Below is a small trained network, with its code and all its weights. Each question gives an input and a class and asks what happens when units are switched off, that is, made to give their printed mean instead of their output.

import numpy as np


def w(rows, s, z=0):
    codes = np.array(rows[::2]) - 128.0
    scale = np.full(codes.shape[1], s)
    scale[-1] = z or s
    return codes * scale


def f(y):
    return np.maximum(y, 0)


def log_softmax(a):
    a = a - a.max(-1, keepdims=True)
    return a - np.log(np.exp(a).sum(-1, keepdims=True))


def net(x, mask):
    res = np.array(x, float).reshape(1, 6) / 4 @ E
    y = f(res @ A[0][:, :-1].T + A[0][:, -1])
    res = res + np.where(mask, y, B[0][:, -1]) @ B[0][:, :-1]
    return log_softmax(res[-1] @ U[:, :-1].T + U[:, -1])


A, B = {}, {}
E = w([
[173,184,177,182,146,214,241,132,38,255,83,89],'x0',
[114,79,194,8,145,135,202,92,56,105,169,243],'x1',
[208,58,177,67,222,59,97,177,194,236,153,91],'x2',
[220,50,41,205,85,62,108,60,71,191,129,220],'x3',
[67,101,85,61,178,170,41,38,86,180,28,91],'x4',
[166,222,187,76,58,25,65,145,73,131,61,134],'x5',
],0.0048)
A[0] = w([
[101,50,102,145,195,211,169,118,155,129,185,115,80],'N0',
[61,193,82,179,46,176,164,87,71,48,106,153,76],'N1',
[158,188,178,84,79,63,82,148,94,133,74,137,79],'N2',
[148,183,171,67,74,44,66,130,104,108,88,141,95],'N3',
[166,202,201,75,73,55,91,154,85,144,68,127,69],'N4',
[190,73,66,168,110,98,111,89,107,174,134,173,11],'N5',
[182,93,83,143,111,103,128,84,99,152,140,183,30],'N6',
[86,69,70,131,167,184,143,116,191,106,182,140,91],'N7',
[158,182,57,254,108,121,69,170,192,156,91,18,155],'N8',
[169,97,159,113,178,100,119,159,154,171,134,102,28],'N9',
[92,107,88,83,157,161,72,54,102,155,62,100,71],'N10',
[177,90,168,91,175,95,104,166,169,181,136,109,39],'N11',
[42,182,98,181,39,177,157,91,68,60,103,164,59],'N12',
[125,80,193,18,149,129,204,96,44,101,180,236,126],'N13',
[130,96,196,44,142,136,210,92,48,127,165,218,102],'N14',
[146,205,169,98,81,72,101,138,78,120,74,124,84],'N15',
[68,173,178,78,171,171,144,182,178,94,121,60,35],'N16',
[95,67,91,153,205,195,172,116,160,132,171,128,61],'N17',
[185,80,165,76,197,89,116,162,145,195,149,118,63],'N18',
[82,56,50,89,83,32,3,112,230,4,179,169,96],'N19',
[173,175,152,177,133,190,200,132,52,225,95,97,84],'N20',
[179,98,93,171,126,112,118,96,94,170,120,164,25],'N21',
[182,93,158,106,178,87,115,162,163,188,146,96,64],'N22',
[194,79,63,181,104,84,102,87,111,159,127,158,18],'N23',
[171,95,167,89,195,86,122,163,166,191,146,98,48],'N24',
[184,76,72,170,112,89,106,85,100,166,133,173,52],'N25',
[71,185,96,168,72,166,153,99,83,68,113,149,4],'N26',
[166,163,154,180,75,117,204,181,141,67,194,168,62],'N27',
[40,183,195,72,178,182,132,187,171,98,141,57,64],'N28',
[167,158,135,196,94,108,163,191,176,118,199,124,63],'N29',
[172,148,156,173,138,179,203,129,65,196,90,98,52],'N30',
[183,138,152,188,93,99,184,193,153,100,200,141,57],'N31',
[86,118,88,86,168,162,73,61,100,164,63,113,72],'N32',
[88,121,100,93,165,154,87,58,98,153,72,113,39],'N33',
[171,168,150,172,130,179,200,127,68,216,97,109,39],'N34',
[189,141,163,173,91,105,196,197,159,92,206,146,51],'N35',
[65,184,191,66,166,171,143,182,172,98,129,49,60],'N36',
[105,63,92,151,193,204,181,109,174,129,177,131,62],'N37',
[152,173,74,217,108,122,95,159,171,151,95,42,93],'N38',
[163,207,189,71,82,68,85,147,83,137,75,128,78],'N39',
[58,176,188,75,171,174,129,178,172,92,134,62,48],'N40',
[177,140,167,158,96,106,196,199,146,94,212,173,43],'N41',
[193,91,158,100,192,88,112,165,169,187,132,120,42],'N42',
[174,98,158,90,194,92,122,155,167,189,146,105,35],'N43',
[174,75,67,175,105,92,120,94,108,179,131,173,11],'N44',
[88,112,104,81,174,154,88,66,109,146,62,100,64],'N45',
[89,113,98,101,150,155,86,74,92,148,75,109,20],'N46',
[78,107,90,84,158,162,80,70,100,165,61,108,60],'N47',
],0.0052,0.0019)
B[0] = w([
[86,124,67,200,120,81,172,90,137,172,170,80,193],'N0',
[210,116,95,90,90,211,64,61,135,68,144,83,220],'N1',
[90,117,72,196,130,101,172,103,143,160,178,76,181],'N2',
[85,129,67,187,146,87,182,116,131,167,190,74,186],'N3',
[90,114,68,200,117,98,172,91,140,171,189,71,191],'N4',
[151,132,174,159,115,69,186,101,92,71,69,183,186],'N5',
[138,138,173,136,121,84,170,109,115,96,68,176,174],'N6',
[96,135,78,177,139,88,170,117,118,156,185,75,189],'N7',
[43,192,109,63,166,152,109,98,234,181,47,198,246],'N8',
[168,122,107,103,106,174,100,82,132,87,128,95,163],'N9',
[108,64,191,121,92,121,91,192,104,172,129,113,192],'N10',
[184,126,101,106,99,180,91,73,114,67,140,90,174],'N11',
[208,111,96,94,88,208,68,62,134,65,151,75,217],'N12',
[47,182,94,91,158,154,91,87,238,200,50,178,237],'N13',
[56,190,98,85,162,152,96,102,224,185,72,176,219],'N14',
[109,116,72,190,120,108,161,85,145,165,172,82,181],'N15',
[163,129,174,170,103,69,195,102,89,79,59,202,196],'N16',
[93,119,72,195,117,79,172,94,136,168,173,79,186],'N17',
[186,126,95,109,98,189,89,66,136,78,134,99,188],'N18',
[102,229,132,23,254,122,165,221,42,69,207,105,255],'N19',
[112,189,125,61,219,120,142,190,79,84,183,108,225],'N20',
[143,141,172,147,129,84,178,122,95,86,80,170,172],'N21',
[167,127,102,106,101,183,93,74,126,83,139,98,180],'N22',
[148,149,183,142,127,72,188,106,95,74,67,185,186],'N23',
[191,118,107,104,95,189,88,72,118,73,136,93,182],'N24',
[147,141,174,148,117,80,181,114,98,78,73,181,190],'N25',
[201,114,97,101,89,200,79,54,121,66,133,81,187],'N26',
[109,48,192,103,73,143,64,166,106,177,116,83,203],'N27',
[174,121,172,173,100,63,200,99,89,70,58,204,213],'N28',
[77,74,178,104,93,130,77,162,128,181,104,99,188],'N29',
[105,185,129,67,199,115,146,180,79,78,184,106,203],'N30',
[81,66,190,109,95,122,80,173,109,178,112,91,194],'N31',
[112,64,186,126,89,122,92,191,104,172,131,111,192],'N32',
[103,65,187,119,87,124,87,182,112,169,128,105,178],'N33',
[113,189,130,58,209,119,147,186,71,76,186,104,206],'N34',
[88,60,192,111,87,119,76,175,108,183,112,96,200],'N35',
[165,127,170,172,102,69,185,95,89,77,65,204,206],'N36',
[85,121,71,189,118,81,171,91,135,168,171,71,190],'N37',
[59,178,113,72,161,148,103,103,200,170,67,178,206],'N38',
[97,114,65,202,114,93,175,94,141,167,182,77,188],'N39',
[169,126,171,176,110,66,193,101,85,74,62,199,201],'N40',
[87,59,193,106,81,130,67,170,114,183,102,100,199],'N41',
[178,123,96,107,98,184,97,74,125,71,140,83,180],'N42',
[187,118,105,105,95,185,91,73,127,71,137,95,176],'N43',
[151,135,177,149,109,67,186,103,89,74,72,177,184],'N44',
[108,71,187,133,84,115,96,186,101,169,131,112,183],'N45',
[113,70,188,112,88,131,88,176,110,167,125,102,170],'N46',
[102,63,189,123,85,116,86,185,105,169,132,108,188],'N47',
],0.0057,0.006)
U = w([
[175,124,174,181,104,75,189,111,95,81,63,202,97],'0',
[213,115,89,111,88,217,72,73,132,82,152,95,112],'1',
[107,51,194,126,82,126,73,220,111,196,127,109,113],'2',
[122,191,119,70,236,117,147,215,81,88,205,118,123],'3',
[101,119,49,237,123,91,177,98,148,186,196,89,129],'4',
[81,178,107,90,158,151,101,106,249,185,54,188,152],'5',
[167,133,99,167,144,148,117,181,155,161,149,189,254],'6',
],0.012,0.004)

Each question gives the input, the list of numbers given to net, and the class t.
The units are the neurons (one row each of A and B). Each row of codes is followed by its name. A weight is (code - 128) times the scale printed after its matrix; where a second scale follows, it is the last column's (A, B and U).
mask holds one flag per neuron, in row order. A switched-off neuron (its flag False) gives its mean, the last column of its row in B, instead of its output. The means were averaged over made-up inputs and are rounded, as every weight is.
A unit's drop is (log p(t) with every unit on - log p(t) with that unit switched off) / (log p(t) with every unit on - log p(t) with every unit switched off).
The circuit of an input: a set's keep is (log p(t) with only the set's units on - log p(t) with every unit switched off) / (log p(t) with every unit on - log p(t) with every unit switched off). Starting from the 12 units with the biggest drops (on a tie, the unit counted first), units are removed one at a time, each time the one whose removal leaves the highest keep (on an exact tie, the one counted first), for as long as the keep stays at least 0.8.
units of the circuit, in order: the units of the circuit, biggest drop first
most important unit: the unit with the biggest drop
top k neurons: the k neurons with the biggest drops, biggest first
drop when u is switched off: that unit's drop, to one decimal
input [1,3,2,-4,-3,-4], class 0: units of the circuit, in order : (N28 N36)
input [7,-7,-5,3,5,-2], class 3: units of the circuit, in order : (N20 N34)
input [6,3,1,4,-6,5], class 2: units of the circuit, in order : (N41 N27)
input [1,7,3,-1,-2,-6], class 5: units of the circuit, in order : (N13)
input [-1,-7,0,-2,-6,1], class 5: top 2 neurons : (N8 N38)
input [4,3,2,-5,-6,4], class 2: top 4 neurons : (N41 N35 N27 N31)
input [1,-4,8,8,-8,2], class 0: top 4 neurons : (N23 N5 N44 N25)
input [-5,6,-3,1,-7,-1], class 2: units of the circuit, in order : (N27 N41)
input [5,5,6,7,-1,-5], class 0: top 2 neurons : (N5 N44)
input [8,-1,6,5,7,6], class 3: top 2 neurons : (N20 N34)
input [3,-6,-4,-2,-6,-3], class 2: units of the circuit, in order : (N27 N29)
input [7,8,4,6,3,6], class 5: top 2 neurons : (N13 N14)
input [3,-6,-4,-3,1,-3], class 5: top 3 neurons : (N8 N38 N19)
input [3,7,3,-4,-7,1], class 2: units of the circuit, in order : (N41)
input [-4,-4,-2,-2,0,0], class 3: top 2 neurons : (N19 N13)
input [4,-3,-5,-4,0,3], class 1: top 3 neurons : (N1 N12 N19)
input [7,-4,2,6,-1,-4], class 3: top 3 neurons : (N20 N34 N30)
input [4,4,0,-5,-1,6], class 4: top 2 neurons : (N4 N39)
input [-5,-7,6,3,-5,8], class 4: top 2 neurons : (N3 N4)
input [-8,4,8,2,6,-1], class 1: most important unit : N18
input [5,-7,2,-8,8,3], class 0: top 2 neurons : (N28 N36)
input [3,6,-4,-4,3,0], class 5: top 2 neurons : (N13 N14)
input [-5,8,-6,7,6,8], class 4: drop when N6 is switched off : -0.1
input [0,2,0,-5,0,6], class 4: drop when N4 is switched off : 0.2
input [-4,-6,-3,-7,-7,-2], class 0: drop when N10 is switched off : 0.1
input [-3,-3,-3,-5,-5,-4], class 0: drop when N22 is switched off : 0.0
input [3,7,1,-3,6,-7], class 4: most important unit : N0
